The symbols move the elements like this.
λ: HD->RQ, FQ->ZC, MM->FH, CJ->GD, MF->JL, MC->FG, SJ->DN, CH->FS, ZR->NT, SD->GB, RD->PC, LC->RD, BP->TZ, PR->MC, MG->SF, TZ->HM, QR->HD, CZ->JJ, QD->SD, LH->LS, LP->ZR, MR->CJ, QQ->GH, RJ->DJ, DJ->JT, QC->CL, SZ->FD, GN->JP, MZ->HF, LL->BL, RT->QC, GH->MG, GD->HR, ZC->GG, DN->MT, JJ->CG, HH->FZ, ZN->FC, QG->CF, DT->GL, TC->CH, SG->CZ, CC->PR, GB->NS, JP->LL, CF->LH, ZZ->MZ, FD->QD, NT->MM, GL->ML, ZF->CC, HT->LC, CP->DG, HM->QR, GG->HT, HC->ZN, NS->ZL, HR->TC, CG->PF, ZT->RJ, LS->DC, SF->CP, MT->JN, NG->ZZ, PF->MN, DC->MQ, JN->RT, ZL->FQ, RQ->MF, JT->GN, JL->RH, NZ->DT, PC->NG, ML->SJ, MQ->HH, RH->SZ, FH->QG, CL->ZT, FC->ZF, DG->BP, HF->NZ, FZ->SG, MN->MR, FG->LP, BL->HG, HG->HC, FS->QQ
ρ: HD->HC, FQ->FH, MM->NS, CJ->SJ, MF->FC, MC->SZ, SJ->MR, CH->RT, ZR->SD, SD->LP, RD->DC, LC->LS, BP->JP, PR->RH, MG->RJ, TZ->LL, QR->HG, CZ->MZ, QD->FG, LH->GG, LP->QD, MR->ML, QQ->CL, RJ->GH, DJ->MG, QC->CH, SZ->PR, GN->CP, MZ->SG, LL->BP, RT->TC, GH->ZT, GD->DN, ZC->QG, DN->CJ, JJ->HF, HH->PC, ZN->HD, QG->FQ, DT->CG, TC->JN, SG->ZZ, CC->JL, GB->ZR, JP->DG, CF->ZC, ZZ->FZ, FD->MC, NT->GB, GL->PF, ZF->MF, HT->LH, CP->JT, HM->BL, GG->CF, HC->QR, NS->NT, HR->MT, CG->NZ, ZT->QQ, LS->HT, SF->DJ, MT->GD, NG->HH, PF->DT, DC->LC, JN->HR, ZL->MM, RQ->ZN, JT->SF, JL->ZF, NZ->JJ, PC->MQ, ML->MN, MQ->RD, RH->CC, FH->ZL, CL->FS, FC->RQ, DG->GN, HF->CZ, FZ->NG, MN->GL, FG->FD, BL->TZ, HG->HM, FS->QC
τ: HD->ZN, FQ->QG, MM->ZL, CJ->DN, MF->ZF, MC->FD, SJ->CJ, CH->QC, ZR->GB, SD->ZR, RD->MQ, LC->DC, BP->LL, PR->SZ, MG->DJ, TZ->BL, QR->HC, CZ->HF, QD->LP, LH->HT, LP->SD, MR->SJ, QQ->ZT, RJ->MG, DJ->SF, QC->FS, SZ->MC, GN->DG, MZ->CZ, LL->TZ, RT->CH, GH->RJ, GD->MT, ZC->CF, DN->GD, JJ->NZ, HH->NG, ZN->RQ, QG->ZC, DT->PF, TC->RT, SG->MZ, CC->RH, GB->NT, JP->BP, CF->GG, ZZ->SG, FD->FG, NT->NS, GL->MN, ZF->JL, HT->LS, CP->GN, HM->HG, GG->LH, HC->HD, NS->MM, HR->JN, CG->DT, ZT->GH, LS->LC, SF->JT, MT->HR, NG->FZ, PF->GL, DC->RD, JN->TC, ZL->FH, RQ->FC, JT->CP, JL->CC, NZ->CG, PC->HH, ML->MR, MQ->PC, RH->PR, FH->FQ, CL->QQ, FC->MF, DG->JP, HF->JJ, FZ->ZZ, MN->ML, FG->QD, BL->HM, HG->QR, FS->CL
δ: HD->BL, FQ->NT, MM->SD, CJ->GL, MF->HC, MC->JL, SJ->PF, CH->MT, ZR->FD, SD->MC, RD->LH, LC->CF, BP->JT, PR->MF, MG->CL, TZ->GN, QR->LL, CZ->NG, QD->PR, LH->FQ, LP->SZ, MR->DT, QQ->RT, RJ->FS, DJ->QQ, QC->HR, SZ->ZF, GN->MG, MZ->HH, LL->CP, RT->GD, GH->QC, GD->ML, ZC->MM, DN->MN, JJ->ZZ, HH->LC, ZN->HM, QG->NS, DT->CZ, TC->DN, SG->PC, CC->RQ, GB->FG, JP->SF, CF->ZL, ZZ->MQ, FD->CC, NT->QD, GL->JJ, ZF->HD, HT->QG, CP->RJ, HM->JP, GG->FH, HC->TZ, NS->LP, HR->SJ, CG->MZ, ZT->CH, LS->ZC, SF->ZT, MT->MR, NG->DC, PF->HF, DC->GG, JN->CJ, ZL->ZR, RQ->HG, JT->GH, JL->ZN, NZ->SG, PC->LS, ML->CG, MQ->HT, RH->FC, FH->GB, CL->TC, FC->QR, DG->DJ, HF->FZ, FZ->RD, MN->NZ, FG->RH, BL->DG, HG->BP, FS->JN
κ: HD->HG, FQ->MM, MM->GB, CJ->ML, MF->ZN, MC->RH, SJ->MN, CH->JN, ZR->QD, SD->FG, RD->LS, LC->LH, BP->GN, PR->JL, MG->ZT, TZ->JP, QR->BL, CZ->ZZ, QD->MC, LH->ZC, LP->FD, MR->GL, QQ->QC, RJ->QQ, DJ->GH, QC->TC, SZ->CC, GN->SF, MZ->FZ, LL->DG, RT->HR, GH->CL, GD->SJ, ZC->FH, DN->MR, JJ->MZ, HH->RD, ZN->QR, QG->ZL, DT->JJ, TC->MT, SG->NG, CC->MF, GB->LP, JP->CP, CF->FQ, ZZ->HH, FD->PR, NT->SD, GL->CG, ZF->RQ, HT->CF, CP->DJ, HM->LL, GG->QG, HC->HM, NS->ZR, HR->DN, CG->HF, ZT->FS, LS->GG, SF->RJ, MT->CJ, NG->MQ, PF->NZ, DC->HT, JN->GD, ZL->NT, RQ->HC, JT->MG, JL->FC, NZ->CZ, PC->DC, ML->PF, MQ->LC, RH->ZF, FH->NS, CL->CH, FC->HD, DG->JT, HF->SG, FZ->PC, MN->DT, FG->SZ, BL->BP, HG->TZ, FS->RT

In the rows, 25 stands for zero.

The rows follow the links: the fewer symbols apart two elements are, the more alike their rows tend to be.

Rows of some elements; one shown again gets a slightly different row:
NS: 23,24,30,32,16,13,16,18,17,31,19,25,9,21,30,16,30,12,12,41,33,19,17,22,35,33,31,27,21,20,23,20,33,25,19,32,20,30,20,23,22,25,24,40,29,35,28,25,23,33,31,23,23,2,27,25,23,36,8,23,22,38,9,37,7,27,30,24
JT: 29,18,17,18,17,33,35,40,36,12,19,17,25,30,30,15,21,33,41,19,30,30,38,34,23,23,15,27,39,7,33,25,21,37,25,30,37,21,34,20,22,24,30,19,27,18,10,30,23,27,21,18,13,41,21,28,28,21,46,22,25,24,34,25,36,33,27,23
MF: 23,24,23,14,15,25,38,33,26,25,34,20,32,26,50,11,28,13,21,38,24,34,35,23,34,41,23,17,28,13,27,30,36,27,30,28,29,23,23,24,30,25,24,31,38,33,39,28,6,24,20,26,15,23,10,30,18,37,25,29,29,18,30,26,13,30,14,15
MN: 35,30,27,32,37,27,16,17,24,21,15,30,19,24,2,37,22,42,31,12,23,20,17,26,17,9,29,30,19,39,28,26,14,24,22,20,25,31,26,26,26,26,27,18,14,19,10,24,44,23,25,27,32,34,35,21,29,11,29,22,22,26,20,22,40,19,34,37
JP: 35,22,20,18,14,29,36,37,33,12,16,17,19,28,35,8,23,32,38,28,30,31,37,31,28,26,20,26,33,7,37,28,25,37,25,31,41,28,30,20,28,25,31,24,32,24,11,34,20,26,19,19,9,40,15,30,25,25,43,23,26,24,27,27,31,33,27,23
FS: 25,24,18,17,32,38,34,35,33,19,30,24,41,29,22,33,20,36,39,9,19,31,34,29,14,18,17,23,33,26,27,28,18,28,31,19,30,17,32,26,26,25,26,10,21,14,22,25,27,19,19,25,25,47,23,24,28,15,43,27,27,13,41,15,43,26,21,24
BL: 37,26,22,15,14,27,39,35,31,13,18,19,19,27,41,5,25,29,33,33,26,34,36,27,32,32,24,22,28,11,38,33,29,35,28,30,41,33,25,21,33,26,30,27,35,30,17,34,15,23,17,23,8,39,10,31,20,28,38,26,29,21,25,27,25,32,24,22
JJ: 21,24,26,36,35,24,10,16,22,28,20,28,21,24,2,42,22,32,27,12,27,15,14,27,16,11,26,33,24,35,19,18,15,22,20,22,16,22,28,26,16,25,25,20,12,16,16,19,42,28,32,24,36,20,42,19,33,15,21,20,20,34,22,24,34,21,35,34
FG: 13,18,25,25,11,18,24,29,22,30,28,20,22,26,40,15,28,7,17,39,34,23,27,26,35,38,21,25,32,9,20,18,34,27,22,34,21,19,25,22,18,22,24,37,32,31,35,25,11,33,31,19,19,4,24,27,24,39,16,24,24,35,22,33,6,31,23,15
GN: 32,20,18,18,16,30,36,39,34,11,17,17,21,29,32,11,23,33,40,23,30,30,37,33,26,24,17,27,37,6,36,26,24,38,25,31,40,25,32,20,24,24,30,21,29,21,11,32,22,27,20,18,10,41,18,30,28,23,45,22,26,24,30,26,33,34,27,23
NZ: 24,24,27,36,35,25,11,17,23,26,19,29,20,24,1,41,22,33,27,12,27,16,15,27,16,10,26,33,23,35,20,19,15,22,19,23,18,24,27,25,18,25,25,20,12,16,14,20,43,27,31,24,36,22,41,19,33,14,23,20,20,32,21,25,36,20,35,35
CH: 28,27,20,18,35,37,33,32,33,20,30,26,41,28,19,34,20,38,37,9,16,31,32,28,14,17,20,23,28,32,27,31,18,26,31,18,30,19,30,27,28,26,25,9,21,15,22,24,28,17,19,28,28,49,23,25,26,14,41,28,28,11,40,14,43,23,21,26
GG: 24,31,33,32,29,16,15,11,14,36,28,32,19,20,22,29,30,17,8,35,22,21,13,16,31,29,36,23,11,39,21,26,31,14,23,22,15,33,15,29,29,26,21,35,25,35,37,22,27,24,28,31,34,7,27,23,21,30,3,28,25,28,12,29,11,18,25,28
CF: 25,31,34,32,28,14,15,11,14,35,25,32,16,20,23,27,31,16,8,37,23,20,12,17,32,30,37,24,11,38,21,26,31,16,23,23,16,34,15,28,29,26,21,36,26,35,35,24,27,25,28,31,33,8,27,23,21,31,4,27,24,29,11,31,10,18,26,28

Each walk starts at a row. The symbols on each line, taken left to right, move it on to the next element.
Answer with the element's row; about right is enough.
26,27,33,32,21,13,15,13,15,32,20,28,10,21,27,20,30,15,10,40,29,20,14,19,36,31,35,25,15,27,23,24,32,21,20,29,19,35,17,25,27,25,24,39,27,36,30,26,25,29,30,27,27,4,27,25,22,34,6,25,23,35,8,35,7,23,28,27
δ ρ ρ λ κ κ δ κ λ: 18,22,23,16,14,24,36,33,26,28,35,21,32,27,49,13,28,10,20,38,25,32,34,23,33,41,21,19,30,12,25,27,36,26,29,29,27,20,24,24,26,23,24,32,37,31,40,27,5,26,23,24,16,18,14,29,19,38,23,29,28,21,30,27,11,30,15,13
ρ τ κ δ κ λ: 37,27,23,15,15,26,40,35,30,16,21,20,21,26,44,5,27,26,29,36,24,34,36,25,33,35,25,20,26,12,37,35,31,33,28,29,40,33,24,23,36,26,28,29,36,32,22,34,13,23,17,25,10,38,8,32,19,30,35,28,29,19,25,27,22,31,21,20
34,27,24,14,15,27,40,34,28,19,25,21,24,26,46,6,27,23,27,36,23,36,36,24,34,37,26,18,25,15,35,34,33,30,29,28,37,32,23,23,35,26,27,29,38,33,28,33,10,22,16,26,11,34,8,32,17,32,32,29,30,18,26,26,19,30,18,18
τ δ τ λ λ τ δ: 37,27,22,15,14,27,40,35,30,14,20,19,20,26,42,4,26,28,32,35,25,34,36,26,33,34,25,21,27,12,38,33,31,34,27,29,42,33,24,22,34,26,28,28,36,31,20,34,15,24,16,25,9,38,9,32,19,29,36,27,28,20,25,27,24,32,22,21
δ τ δ κ ρ λ λ λ δ: 24,19,16,18,22,35,35,40,36,14,24,18,33,30,27,22,20,33,42,14,28,30,38,34,19,21,13,27,39,12,30,24,19,35,27,27,35,16,35,22,21,24,29,15,25,15,14,27,23,25,21,20,17,43,23,27,30,19,47,22,26,21,38,21,40,32,25,22
28,19,16,18,18,33,35,40,35,12,21,17,28,30,29,17,20,33,42,18,30,29,37,34,21,22,15,28,39,8,32,25,20,36,25,29,36,19,34,21,21,24,30,18,26,17,11,29,23,27,20,18,14,42,22,28,29,21,47,22,25,24,35,22,37,34,26,22
ρ ρ τ ρ ρ λ: 26,19,16,18,20,34,35,39,35,13,22,17,29,30,28,20,20,33,42,16,29,29,38,34,20,21,14,27,40,10,30,24,20,35,26,28,35,18,35,21,22,24,30,16,26,15,13,28,23,25,21,19,15,42,23,28,29,20,48,22,25,22,37,22,39,32,25,22
ρ τ ρ δ δ: 31,30,21,19,38,36,31,28,31,20,29,28,38,27,17,35,21,40,36,10,15,30,30,26,15,16,23,23,25,36,28,32,18,24,31,17,30,24,28,27,31,27,26,10,20,16,21,25,30,16,18,30,29,49,23,24,26,12,38,29,27,10,37,14,44,20,22,28
37,24,21,16,14,28,38,36,32,12,16,18,18,27,37,6,24,31,35,31,28,33,36,29,30,30,22,24,31,8,38,31,27,36,26,31,42,31,28,21,31,26,30,26,34,27,13,35,18,25,17,21,9,40,12,31,22,26,41,24,27,22,26,28,29,33,25,22
κ λ κ λ λ δ: 31,20,18,18,16,31,36,39,35,12,18,16,23,29,31,13,21,33,40,21,30,30,37,33,24,24,16,27,37,6,34,26,22,37,25,30,39,22,33,20,24,24,30,20,27,19,10,31,22,27,21,18,11,41,19,29,28,23,46,22,25,25,32,25,35,34,27,23
δ τ ρ τ λ δ ρ ρ ρ ρ: 27,26,19,18,34,37,34,33,34,19,31,25,41,28,21,33,20,37,39,9,18,31,34,28,14,18,18,24,31,30,27,29,17,27,31,18,30,18,31,27,27,25,26,10,21,15,22,24,27,18,19,26,26,48,23,24,27,15,42,27,27,12,41,13,43,24,21,26
14,19,23,19,12,22,31,32,24,30,34,19,30,26,46,14,28,7,18,37,30,29,32,24,34,40,20,21,32,10,21,22,36,27,27,31,22,18,25,23,21,23,23,34,35,31,40,25,7,30,27,22,18,11,18,28,22,40,20,27,28,27,29,29,8,31,17,12
δ ρ ρ λ κ κ δ κ λ: 37,23,21,17,14,28,37,36,33,12,16,18,19,28,37,6,24,32,37,28,29,32,36,30,30,28,21,25,33,8,38,30,26,37,25,31,42,30,29,20,29,26,30,25,33,26,11,34,19,25,18,21,9,40,14,31,23,25,42,24,27,23,27,28,30,33,26,23
ρ ρ δ τ δ ρ δ κ τ: 33,31,22,21,38,35,31,27,31,20,27,29,36,26,16,36,21,41,36,10,15,30,28,25,15,16,24,23,23,38,29,32,17,23,30,16,30,25,27,28,32,27,26,11,20,18,20,25,33,16,18,30,30,49,24,23,26,12,37,28,27,12,35,14,44,20,23,30
35,32,24,22,39,34,28,23,29,20,24,30,32,25,12,35,22,42,34,11,15,28,25,24,16,14,28,24,20,40,30,33,17,23,29,17,30,29,26,28,33,28,26,12,19,19,17,26,36,16,18,31,30,48,25,23,26,12,35,27,27,13,31,15,44,19,25,33
δ ρ κ ρ ρ λ δ ρ: 17,23,27,37,35,24,9,16,22,30,24,29,24,24,3,43,22,28,24,12,27,14,15,27,16,12,25,32,24,35,15,16,17,20,21,23,13,19,27,27,15,24,24,21,12,17,21,17,40,28,33,24,38,16,43,19,33,17,19,20,20,33,23,24,31,20,32,32
κ ρ δ κ τ δ λ δ: 27,29,33,32,23,13,15,12,15,33,21,29,11,21,25,22,30,15,10,39,28,19,13,18,34,30,35,25,13,30,23,24,32,19,21,27,19,35,16,26,28,26,23,38,27,37,31,25,26,29,29,28,28,5,26,24,21,33,4,25,24,34,8,33,8,21,28,27
26,30,34,33,24,13,15,11,14,34,22,30,12,20,25,23,30,16,9,39,26,20,13,17,34,30,36,25,13,33,23,25,31,19,22,26,18,35,16,26,29,26,22,37,27,36,32,25,25,27,30,28,30,5,26,24,21,32,4,26,24,32,9,33,8,21,27,27
δ κ λ δ λ ρ: 15,18,27,28,11,16,22,25,20,30,25,20,17,24,37,15,28,8,15,39,35,22,23,26,35,37,23,26,29,9,21,18,34,27,20,34,20,21,24,22,18,22,24,39,31,32,32,25,15,34,32,19,20,2,26,27,25,39,15,22,23,37,18,34,6,31,25,18
ρ ρ τ ρ ρ λ: 14,18,25,27,11,16,23,27,22,30,26,20,19,25,39,14,28,7,16,39,35,23,26,26,34,37,22,25,31,9,20,17,34,27,21,34,20,20,25,22,17,22,24,38,32,31,32,24,13,34,31,19,19,3,25,27,24,39,16,22,24,36,20,34,7,31,24,18
14,20,23,18,13,23,33,33,25,29,34,19,31,26,48,14,28,8,19,38,28,30,33,24,34,41,20,20,32,11,22,24,35,27,27,29,24,18,25,23,23,23,23,33,35,32,40,25,7,28,26,22,18,13,15,29,21,39,21,27,28,24,29,29,9,31,16,12
τ τ ρ τ λ κ κ τ: 16,21,23,17,13,24,34,33,25,29,34,20,32,26,48,13,28,9,19,38,26,31,34,24,33,41,21,20,31,12,23,25,35,26,28,29,25,19,25,24,24,23,23,32,37,31,40,26,6,27,24,23,17,16,14,29,20,39,22,27,28,22,30,28,10,30,15,12
τ τ τ κ δ: 28,26,24,14,15,26,40,34,27,23,31,21,30,26,49,9,28,17,22,39,23,35,35,22,35,40,25,18,26,16,31,32,35,28,30,27,32,26,22,24,33,25,25,30,38,34,35,30,7,23,19,26,14,28,8,31,17,35,28,29,30,17,29,25,15,29,15,16
24,22,17,17,29,37,34,37,35,17,29,22,40,30,24,29,20,35,40,11,22,31,37,31,15,19,15,24,36,22,27,26,18,30,30,22,31,15,34,24,23,24,27,11,23,13,20,24,25,21,20,23,22,46,24,25,29,16,46,25,26,16,42,16,42,28,22,23
κ κ λ δ λ κ: 37,32,24,24,39,32,26,22,28,19,23,31,30,25,11,35,22,44,34,11,15,27,24,24,15,13,28,25,18,41,30,32,16,23,28,17,31,31,25,28,33,27,26,13,18,19,16,25,37,16,19,31,30,46,26,23,26,11,34,27,26,14,29,16,44,18,26,34
λ δ κ δ δ δ: 13,26,29,33,37,21,13,13,17,38,34,32,31,22,12,44,26,18,14,20,22,18,14,21,20,22,28,25,18,42,12,20,23,14,25,19,8,19,22,29,20,25,20,25,17,23,37,16,32,24,32,29,42,9,37,20,27,24,8,26,23,27,25,23,21,17,24,27
